Below are the code and all the weights of a small trained network. Each question names an input and a target symbol and asks about switching units off, where a switched-off unit gives its printed mean instead of its output.

import numpy as np


def w(rows, s, z=0):
    codes = np.array(rows[::2]) - 128.0
    scale = np.full(codes.shape[1], s)
    scale[-1] = z or s
    return codes * scale


def f(y):
    return y / 2 * (1 + np.tanh(0.7978845608 * (y + 0.044715 * y**3)))


def softmax(a):
    e = np.exp(a - a.max(-1, keepdims=True))
    return e / e.sum(-1, keepdims=True)


def log_softmax(a):
    a = a - a.max(-1, keepdims=True)
    return a - np.log(np.exp(a).sum(-1, keepdims=True))


def net(x, mask):
    ids = ['αβγδζηξστφψω'.index(c) for c in x.split()]
    T = len(ids)
    res = E[ids] + P[:T]
    u = 0
    for l in range(2):
        r = res
        for j in range(2):
            rows = slice(2 * j, 2 * j + 2)
            q, k, v = (r @ M[l][rows].T for M in (Q, K, V))
            z = softmax(np.where(np.tri(T) > 0, q @ k.T / 2**0.5, -1e9)) @ v
            o = O[l][rows]
            res = res + np.where(mask[u + j], z, o[:, -1]) @ o[:, :-1]
        u += 2
        y = f(res @ A[l][:, :-1].T + A[l][:, -1])
        res = res + np.where(mask[u : u + 8], y, B[l][:, -1]) @ B[l][:, :-1]
        u += 8
    return log_softmax(res[-1] @ U[:, :-1].T + U[:, -1])


Q, K, V, O, A, B = {}, {}, {}, {}, {}, {}
E = w([
[68,88,62],'α',
[142,63,162],'β',
[102,123,138],'γ',
[190,158,3],'δ',
[85,160,89],'ζ',
[45,94,137],'η',
[153,84,95],'ξ',
[119,75,32],'σ',
[141,61,53],'τ',
[83,136,125],'φ',
[55,236,65],'ψ',
[142,235,209],'ω',
],0.014)
P = w([
[254,156,198],'0',
[169,110,177],'1',
[84,72,146],'2',
[107,110,114],'3',
[80,95,129],'4',
[75,108,118],'5',
[37,19,222],'6',
[85,143,104],'7',
[66,118,129],'8',
[49,109,148],'9',
[88,141,128],'10',
[84,137,160],'11',
[80,107,188],'12',
[80,138,82],'13',
],0.0062)
Q[0] = w([
[47,250,182],'0.h0',
[208,146,204],'0.h0',
[153,3,42],'0.h1',
[142,58,247],'0.h1',
],0.0067)
K[0] = w([
[52,65,70],'0.h0',
[146,142,254],'0.h0',
[54,216,129],'0.h1',
[208,64,48],'0.h1',
],0.0089)
V[0] = w([
[85,228,2],'0.h0',
[156,219,41],'0.h0',
[113,179,224],'0.h1',
[97,206,211],'0.h1',
],0.0061)
O[0] = w([
[187,178,120,250],'0.h0',
[240,124,72,169],'0.h0',
[2,66,87,80],'0.h1',
[53,79,110,99],'0.h1',
],0.0066,0.0026)
A[0] = w([
[122,195,144,45],'0.n0',
[30,87,133,133],'0.n1',
[77,70,3,65],'0.n2',
[219,122,175,165],'0.n3',
[156,219,52,98],'0.n4',
[238,64,143,221],'0.n5',
[87,38,253,106],'0.n6',
[196,127,88,253],'0.n7',
],0.0072,0.004)
B[0] = w([
[194,127,208,110],'0.n0',
[203,126,128,186],'0.n1',
[123,83,188,243],'0.n2',
[116,93,95,158],'0.n3',
[77,167,181,179],'0.n4',
[49,134,2,206],'0.n5',
[98,203,68,134],'0.n6',
[8,151,7,252],'0.n7',
],0.0063,0.0038)
Q[1] = w([
[14,139,61],'1.h0',
[114,160,114],'1.h0',
[105,179,128],'1.h1',
[255,153,87],'1.h1',
],0.0075)
K[1] = w([
[86,124,233],'1.h0',
[2,75,172],'1.h0',
[161,180,116],'1.h1',
[189,44,87],'1.h1',
],0.0085)
V[1] = w([
[121,52,70],'1.h0',
[159,254,117],'1.h0',
[173,178,150],'1.h1',
[86,201,148],'1.h1',
],0.0083)
O[1] = w([
[254,143,66,242],'1.h0',
[83,130,137,141],'1.h0',
[69,87,129,6],'1.h1',
[111,186,224,189],'1.h1',
],0.0081,0.0025)
A[1] = w([
[195,129,104,142],'1.n0',
[36,81,122,190],'1.n1',
[212,98,121,113],'1.n2',
[168,35,50,1],'1.n3',
[134,254,155,87],'1.n4',
[146,53,169,139],'1.n5',
[175,133,81,103],'1.n6',
[234,176,241,74],'1.n7',
],0.0096,0.0057)
B[1] = w([
[147,64,158,184],'1.n0',
[155,100,207,254],'1.n1',
[113,74,168,146],'1.n2',
[87,103,111,202],'1.n3',
[55,153,123,193],'1.n4',
[68,180,92,123],'1.n5',
[161,77,118,191],'1.n6',
[126,6,177,167],'1.n7',
],0.011,0.0049)
U = w([
[246,114,120,174],'α',
[208,146,136,9],'β',
[196,155,155,164],'γ',
[161,130,60,56],'δ',
[125,157,120,41],'ζ',
[170,144,148,115],'η',
[141,72,96,200],'ξ',
[132,76,90,31],'σ',
[129,71,92,3],'τ',
[168,142,131,253],'φ',
[48,158,116,140],'ψ',
[78,101,235,101],'ω',
],0.011,0.0058)

Each question gives the input, a string of symbols that net reads in full, and the target symbol t.
The units are the heads (2 rows each of Q, K, V and O) and the neurons (one row each of A and B). Each row of codes is followed by its name. A weight is (code - 128) times the scale printed after its matrix; where a second scale follows, it is the last column's (O, A, B and U).
mask holds one flag per unit, layer by layer, with each layer's heads first. A switched-off unit (its flag False) gives its mean, the last column of its rows in O or B, instead of its output. The means were averaged over made-up inputs and are rounded, as every weight is.
A unit's drop is (log p(t) with every unit on - log p(t) with that unit switched off) / (log p(t) with every unit on - log p(t) with every unit switched off).
The circuit of an input: a set's keep is (log p(t) with only the set's units on - log p(t) with every unit switched off) / (log p(t) with every unit on - log p(t) with every unit switched off). Starting from the 12 units with the biggest drops (on a tie, the unit counted first), units are removed one at a time, each time the one whose removal leaves the highest keep (on an exact tie, the one counted first), for as long as the keep stays at least 0.8.
circuit, biggest first: the units of the circuit, biggest drop first
k most important neurons of layer l: the k neurons of layer l with the biggest drops, biggest first
drop of u: that unit's drop, to one decimal
input ξ σ φ φ φ σ ζ β η ω α, target ω: circuit, biggest first	[0.h1, 1.h0, 1.n1]
input α α δ τ ω, target ω: circuit, biggest first	[1.n7, 0.h1]
input α α φ α η δ γ β η ω ω ω σ ζ, target ω: most important neuron of layer 1	[1.n1]
input α δ ω α ξ ω ξ, target ω: circuit, biggest first	[1.h0, 1.n1, 0.n5]
input τ φ ξ ζ ω, target ω: circuit, biggest first	[1.n7, 1.n4]
input ξ γ ξ β γ σ ω α α δ ω η α, target ω: circuit, biggest first	[1.h0, 1.n1]
input ζ α β φ ω δ ω ω σ, target ω: circuit, biggest first	[1.h0, 1.n1, 0.h1]
input α ξ ω η ω γ δ ω η, target ω: circuit, biggest first	[1.h0, 1.n1]
input α ξ ω α β ξ ω α ξ ω ξ, target ω: circuit, biggest first	[1.h0, 1.n1, 0.h1]
input ξ ω ζ δ ψ δ, target ψ: circuit, biggest first	[1.h0, 0.n7]
input ω φ ζ, target ω: 2 most important neurons of layer 1	[1.n1, 1.n6]
input γ ξ ξ ψ ω α ω γ φ, target ω: 2 most important neurons of layer 0	[0.n0, 0.n6]
input α α γ ξ δ τ α α ξ ξ γ ω ψ δ, target ω: 2 most important neurons of layer 0	[0.n7, 0.n4]
input α α α δ, target δ: most important neuron of layer 0	[0.n7]
input η ω α δ ω τ, target ω: drop of 1.h0	0.5
input ω ω δ, target ω: drop of 0.h1	0.1
input α φ ζ δ ω ψ, target ω: drop of 0.n4	0.3
